Each row is followed by one of two labels, saying whether the row has a hidden trait. Each part has a new trait and two new labels.
[  5   1  -8   2  -4 -10   0 -12  -6  15 -15   5   3   0   7  -6  -3  10
  32  13  -1  -2  -7  -8 -13  16  -3  -7 -13  11  15  14  17   8  12  15
 -13 -12   0   4   9   2 -59  -3   6  -3 -13  24  -1 -14   0   3 -11   2
  -6  -4  24 -19  14   9 -10  21   6  21  11  -1 -12   7   2  10 -17  -1
   3] : Q843
[  0   5 -13  -2  -5 -13 -20 -12  -6   4 -11  -5 -23  -1   9 -12   0   5
  12  11   3   1  -2  -8 -15  -6   1  -7  -4   8  11   4  -5  11   3   7
 -11 -11 -19   6   7   0 -36   0   4  -1 -17  13  -7 -13  -3  -1  -7  -1
  -2  -4  31 -36  -5   9 -32  19  16  31   4  11 -15   7  15   0 -13  10
   7] : q43
[  8  10 -13  -7   3  -8 -26 -22   2  18  13   2  -4  -3  -2 -13  -8   7
  28  22   9   0  -7 -10 -17   4  14  -7  -1  12  13   7  10  -1   4  12
 -11  -8   1   2  26  -8 -25  -8  -2  -5  -4   4  17  -9   2   8  -8  -1
  -3  -8  11 -55   3  16   3  15 -10   8  -2  -4 -17   4   0  15 -12  11
 -12] : Q843
[  8   6  -8  -1 -12   8 -19   6  -5  22  -4   5 -21  -3  -4 -22   8  -3
  22  25 -11  -3 -10 -11 -12 -25  10  -8  11   7  10   1  -2   4   6   8
   3  -7   1   2  -2  -4  -7 -12  10  -1   2   2 -13 -17  -2   5 -15  -3
  -6   6  24 -45 -13  18  16   1  15  16   7  15  -5  12  12   2 -24  14
  -6] : Q843
[ 11   4  -7  -4  -4  -2 -28 -18  -5  21   9 -16  -2   1  -3 -13  -3  10
  27  15  -3   2  -6 -10 -11   3  11  -1 -11  11  13  12  19   4   8   9
   5  -6  -5  -1  22   5 -61  -4   8   1   0   4  16 -15   5   1 -14   1
 -10  -6  26 -43 -12  11  -3  10  -6  21   8  -6 -20   4   2  13 -12   4
  -9] : Q843
[ -5  12  -5   1 -18  -1 -22 -11  -9  25  14 -19 -15  -4 -14  -7   0  -2
   7   2  -5   4  16 -10  -5  -2   2  13   4  14  16  14  19   3  11   1
  -4  -9  -4  -4   3   1 -27  -5   4  -6 -16   4   7 -14  -4  -7  18  -8
   2   5  20 -37 -16   7   4  13   0  14   2  17  12  -4  16   9 -14  12
   4] : q43
[ -3  -6  -7 -10 -15 -18 -15 -26  -2  25   6   0  -6   2  -6 -16   3  -2
  18  15  16   4   3  -2 -11  13  -4  12 -12  20  27   8  13   7   7  12
 -14  -6  11  -1 -18  -5 -36   9  -3 -10 -14  10  22  -3   2  -5   5  -8
  -1   1  17 -45  -1   6 -20  15  -4  20  -2   2  -4  -7  14  -7   0   3
   4] : q43
[  3  -6  -1  -9 -12  -5 -21 -41  -7  33  -1 -31   2   8 -17  -9   4   1
  16   2   7   0  -2 -16 -20  12  -2  -2   6   8  20  27  10   2  15   8
  -9  -7  16   0  -4   2 -45   6  15  -8  -8  11  28  -7  -2 -11  -7  -6
   7  -2  17 -34  -8  20   5   4 -17  28  13  12  -3   0  10   1   3   7
  -7] : q43
[ 12   7  -5 -13  -3   1 -13 -10  -1   8   0 -42  -7   3  14 -17   5  -4
  25  10 -11   4   3 -12  -1 -17  25 -24   6  10   0  35   5  14   2   2
  -8   6  -7  -1   8 -17 -53  -4  10   1  -7  -9  12 -22  -9  -6  -9   2
   1   4  38 -36  -8  18  -3  -4  -2  15  -2  10 -24  12  20   0  -5  15
  -3] : Q843
[ -3  12 -11  -7  -9  -8 -27 -16 -14  21  -2  18 -20  -3  -6  -5  -6  14
  23   3   5   0  -2  -5  -4 -10  -7  -1   4  14  20   6  14   8   4  13
 -11 -16 -12  10  17   0 -51  -3   2  -5 -10   4   1  -6  -2  -3 -10  -2
   2  12  19 -25   2  19 -19  16  11   5  -6  13 -10  14  20  18 -31  10
   5] : Q843
[  5  10 -10  -2  -5  -1 -26   2   5   8  15 -12 -14  -4  -9 -18  -1  -4
  29  11  -8   0  -7  -8 -12 -10  14 -10  -4   5  12   5   0   4  -2   9
   6 -16  -1  -7  18  -6 -37 -12   2  -3  -7  13   9 -14  -9   2 -13  -7
  -7  -7  30 -53 -18  10   5  23   2  15   4   1 -10   5  -2  10 -17  16
  -8] : Q843
